Below are the code and all the weights of a small trained network. Each question names an input and a class and asks about switching units off, where a switched-off unit gives its printed mean instead of its output.

import numpy as np


def w(rows, s, z=0):
    codes = np.array(rows[::2]) - 128.0
    scale = np.full(codes.shape[1], s)
    scale[-1] = z or s
    return codes * scale


def f(y):
    return np.maximum(y, 0)


def log_softmax(a):
    a = a - a.max(-1, keepdims=True)
    return a - np.log(np.exp(a).sum(-1, keepdims=True))


def net(x, mask):
    res = np.array(x, float).reshape(1, 6) / 4 @ E
    y = f(res @ A[0][:, :-1].T + A[0][:, -1])
    res = res + np.where(mask, y, B[0][:, -1]) @ B[0][:, :-1]
    return log_softmax(res[-1] @ U[:, :-1].T + U[:, -1])


A, B = {}, {}
E = w([
[109,108,147],'x0',
[134,133,122],'x1',
[12,253,121],'x2',
[129,129,128],'x3',
[74,78,181],'x4',
[23,44,18],'x5',
],0.0069)
A[0] = w([
[188,137,176,70],'neuron 0',
[106,98,88,116],'neuron 1',
[180,141,229,103],'neuron 2',
[60,131,226,135],'neuron 3',
[228,19,130,101],'neuron 4',
[109,98,95,62],'neuron 5',
[169,146,224,84],'neuron 6',
[191,58,132,99],'neuron 7',
[63,190,101,128],'neuron 8',
[233,213,98,54],'neuron 9',
[14,11,102,163],'neuron 10',
[115,73,135,252],'neuron 11',
[68,171,151,119],'neuron 12',
[199,46,155,102],'neuron 13',
[194,170,230,53],'neuron 14',
],0.011,0.0033)
B[0] = w([
[182,109,90,193],'neuron 0',
[191,25,54,166],'neuron 1',
[113,19,29,231],'neuron 2',
[98,154,164,197],'neuron 3',
[3,203,204,255],'neuron 4',
[235,64,72,152],'neuron 5',
[202,14,35,218],'neuron 6',
[77,227,249,207],'neuron 7',
[151,219,178,204],'neuron 8',
[70,111,172,210],'neuron 9',
[168,131,38,250],'neuron 10',
[135,137,142,196],'neuron 11',
[61,212,192,188],'neuron 12',
[75,205,248,225],'neuron 13',
[174,49,65,240],'neuron 14',
],0.0067,0.0079)
U = w([
[2,236,227,2],'0',
[143,71,54,254],'1',
],0.0074,0.00081)

Each question gives the input, the list of numbers given to net, and the class t.
The units are the neurons (one row each of A and B). Each row of codes is followed by its name. A weight is (code - 128) times the scale printed after its matrix; where a second scale follows, it is the last column's (A, B and U).
mask holds one flag per neuron, in row order. A switched-off neuron (its flag False) gives its mean, the last column of its row in B, instead of its output. The means were averaged over made-up inputs and are rounded, as every weight is.
A unit's drop is (log p(t) with every unit on - log p(t) with that unit switched off) / (log p(t) with every unit on - log p(t) with every unit switched off).
The circuit of an input: a set's keep is (log p(t) with only the set's units on - log p(t) with every unit switched off) / (log p(t) with every unit on - log p(t) with every unit switched off). Starting from the 12 units with the biggest drops (on a tie, the unit counted first), units are removed one at a time, each time the one whose removal leaves the highest keep (on an exact tie, the one counted first), for as long as the keep stays at least 0.8.
units of the circuit, in order: the units of the circuit, biggest drop first
top k neurons: the k neurons with the biggest drops, biggest first
drop when u is switched off: that unit's drop, to one decimal
input [1,0,5,8,2,6], class 1: units of the circuit, in order => (neuron 10)
input [5,-8,-8,6,-6,8], class 0: top 3 neurons => (neuron 4; neuron 7; neuron 13)
input [1,-6,3,-2,1,6], class 1: top 2 neurons => (neuron 10; neuron 4)
input [-1,-6,1,0,1,-2], class 1: top 3 neurons => (neuron 4; neuron 13; neuron 7)
input [2,1,2,-6,7,5], class 1: top 2 neurons => (neuron 10; neuron 4)
input [-8,-8,-7,-2,4,-5], class 0: top 2 neurons => (neuron 4; neuron 13)
input [-7,-2,-6,-3,-5,-6], class 0: top 4 neurons => (neuron 4; neuron 13; neuron 7; neuron 9)
input [-5,6,-4,-1,0,3], class 0: drop when neuron 6 is switched off => 0.1
input [-7,1,2,0,6,5], class 1: drop when neuron 4 is switched off => 0.2
input [6,-1,4,-8,0,8], class 1: drop when neuron 10 is switched off => 0.2
